Below is a small trained network, with its code and all its weights. Each question gives an input and a class and asks what happens when units are switched off, that is, made to give their printed mean instead of their output.

import numpy as np


def w(rows, s, z=0):
    codes = np.array(rows[::2]) - 128.0
    scale = np.full(codes.shape[1], s)
    scale[-1] = z or s
    return codes * scale


def norm(h):
    return h / np.sqrt((h * h).mean(-1, keepdims=True) + 1e-5)


def f(y):
    return np.maximum(y, 0)


def log_softmax(a):
    a = a - a.max(-1, keepdims=True)
    return a - np.log(np.exp(a).sum(-1, keepdims=True))


def net(x, mask):
    res = np.array(x, float).reshape(1, 5) / 4 @ E
    u = 0
    for l in range(2):
        y = f(norm(res) @ A[l][:, :-1].T + A[l][:, -1])
        res = res + np.where(mask[u : u + 11], y, B[l][:, -1]) @ B[l][:, :-1]
        u += 11
    return log_softmax(norm(res)[-1] @ U[:, :-1].T + U[:, -1])


A, B = {}, {}
E = w([
[230,167,2,76,117,133,145],'x0',
[100,205,51,195,132,91,154],'x1',
[121,144,116,91,83,68,147],'x2',
[125,132,123,140,242,44,92],'x3',
[203,141,129,246,96,77,135],'x4',
],0.0095)
A[0] = w([
[110,197,59,182,156,96,219,45],'L0N0',
[97,236,146,187,190,238,114,191],'L0N1',
[116,182,158,220,78,195,149,148],'L0N2',
[209,148,79,127,57,166,145,198],'L0N3',
[92,175,160,172,2,236,59,70],'L0N4',
[26,134,154,103,172,88,147,101],'L0N5',
[138,28,170,16,122,190,172,52],'L0N6',
[36,21,157,198,172,129,152,3],'L0N7',
[138,97,144,185,68,199,205,10],'L0N8',
[151,143,97,105,199,75,15,98],'L0N9',
[139,129,118,119,78,57,116,88],'L0N10',
],0.0089,0.0037)
B[0] = w([
[78,108,77,195,178,234,134,212],'L0N0',
[173,101,172,176,100,67,183,217],'L0N1',
[73,98,216,156,122,118,203,224],'L0N2',
[152,152,114,15,97,26,161,255],'L0N3',
[112,94,182,75,77,110,223,224],'L0N4',
[110,167,107,92,128,26,56,198],'L0N5',
[101,27,162,96,186,254,28,221],'L0N6',
[234,126,72,133,153,122,50,196],'L0N7',
[40,186,219,124,82,15,188,186],'L0N8',
[98,198,178,114,109,91,135,201],'L0N9',
[97,180,101,82,118,189,86,161],'L0N10',
],0.0087,0.0067)
A[1] = w([
[108,183,204,188,21,198,151,86],'L1N0',
[109,127,36,176,191,148,225,4],'L1N1',
[112,230,43,194,164,195,163,69],'L1N2',
[136,180,193,204,95,227,158,102],'L1N3',
[255,141,64,90,108,123,154,44],'L1N4',
[97,202,58,182,151,144,142,17],'L1N5',
[126,79,97,46,126,79,76,187],'L1N6',
[161,213,59,138,130,157,167,181],'L1N7',
[175,198,157,232,191,109,106,106],'L1N8',
[60,56,106,107,151,188,71,32],'L1N9',
[98,158,35,182,139,137,156,59],'L1N10',
],0.0097,0.0038)
B[1] = w([
[54,97,97,76,169,115,209,215],'L1N0',
[142,115,73,190,129,157,100,187],'L1N1',
[135,132,166,191,127,191,177,207],'L1N2',
[113,108,109,47,103,76,130,173],'L1N3',
[186,144,8,102,110,120,88,198],'L1N4',
[104,139,141,185,112,171,127,189],'L1N5',
[90,208,109,125,110,171,92,253],'L1N6',
[151,138,91,163,53,186,166,220],'L1N7',
[217,92,178,200,173,90,120,233],'L1N8',
[68,102,155,106,188,163,105,189],'L1N9',
[135,156,104,180,123,204,175,191],'L1N10',
],0.011,0.006)
U = w([
[64,235,123,124,147,66,40,3],'0',
[63,72,209,71,20,74,221,197],'1',
[70,52,210,56,144,226,14,243],'2',
[195,157,51,253,75,201,170,119],'3',
[208,185,29,51,15,149,84,102],'4',
[214,51,210,236,205,77,47,180],'5',
],0.011,0.0034)

Each question gives the input, the list of numbers given to net, and the class t.
The units are the neurons (one row each of A and B). Each row of codes is followed by its name. A weight is (code - 128) times the scale printed after its matrix; where a second scale follows, it is the last column's (A, B and U).
mask holds one flag per neuron, layer by layer. A switched-off neuron (its flag False) gives its mean, the last column of its row in B, instead of its output. The means were averaged over made-up inputs and are rounded, as every weight is.
A unit's drop is (log p(t) with every unit on - log p(t) with that unit switched off) / (log p(t) with every unit on - log p(t) with every unit switched off).
The circuit of an input: a set's keep is (log p(t) with only the set's units on - log p(t) with every unit switched off) / (log p(t) with every unit on - log p(t) with every unit switched off). Starting from the 12 units with the biggest drops (on a tie, the unit counted first), units are removed one at a time, each time the one whose removal leaves the highest keep (on an exact tie, the one counted first), for as long as the keep stays at least 0.8.
circuit, biggest first: the units of the circuit, biggest drop first
unit that matters most: the unit with the biggest drop
k most important neurons: the k neurons with the biggest drops, biggest first
top k neurons in layer l: the k neurons of layer l with the biggest drops, biggest first
drop when u is switched off: that unit's drop, to one decimal
input [-8,-1,-2,8,-7], class 0: circuit, biggest first : (L0N5, L1N6)
input [-1,5,-4,7,-3], class 5: unit that matters most : L1N8
input [8,-6,-5,1,-3], class 2: top 2 neurons in layer 1 : (L1N9, L1N7)
input [7,7,3,3,-3], class 3: circuit, biggest first : (L0N0, L1N2)
input [-1,4,8,0,-2], class 3: circuit, biggest first : (L0N0, L0N3)
input [-3,-2,5,-5,-2], class 2: 2 most important neurons : (L0N6, L0N1)
input [-1,7,-7,4,-3], class 5: 2 most important neurons : (L1N8, L0N1)
input [-3,0,-7,-1,-1], class 5: 2 most important neurons : (L0N7, L0N1)
input [8,-8,7,7,-5], class 2: top 2 neurons in layer 0 : (L0N6, L0N3)
input [-8,2,-7,3,-6], class 5: 2 most important neurons : (L0N1, L0N7)
input [5,2,-5,3,-5], class 3: top 2 neurons in layer 0 : (L0N3, L0N4)
input [-7,-5,-7,6,-1], class 5: 2 most important neurons : (L0N7, L1N8)
input [-8,3,-6,-1,0], class 5: top 2 neurons in layer 0 : (L0N7, L0N5)
input [6,-8,-3,6,5], class 4: unit that matters most : L1N4
input [-5,-7,7,-8,-1], class 2: top 2 neurons in layer 0 : (L0N6, L0N1)
input [6,-1,-6,-3,4], class 4: 2 most important neurons : (L1N4, L0N3)
input [2,-3,6,-3,-7], class 2: drop when L0N6 is switched off : 0.2
input [-8,-7,7,-1,0], class 2: drop when L1N1 is switched off : 0.0
input [-3,5,4,-2,-5], class 0: drop when L1N7 is switched off : 0.1
input [-7,-3,8,8,-6], class 0: top neuron in layer 0 : (L0N5)
input [-3,3,8,-1,-2], class 0: drop when L0N5 is switched off : 0.3
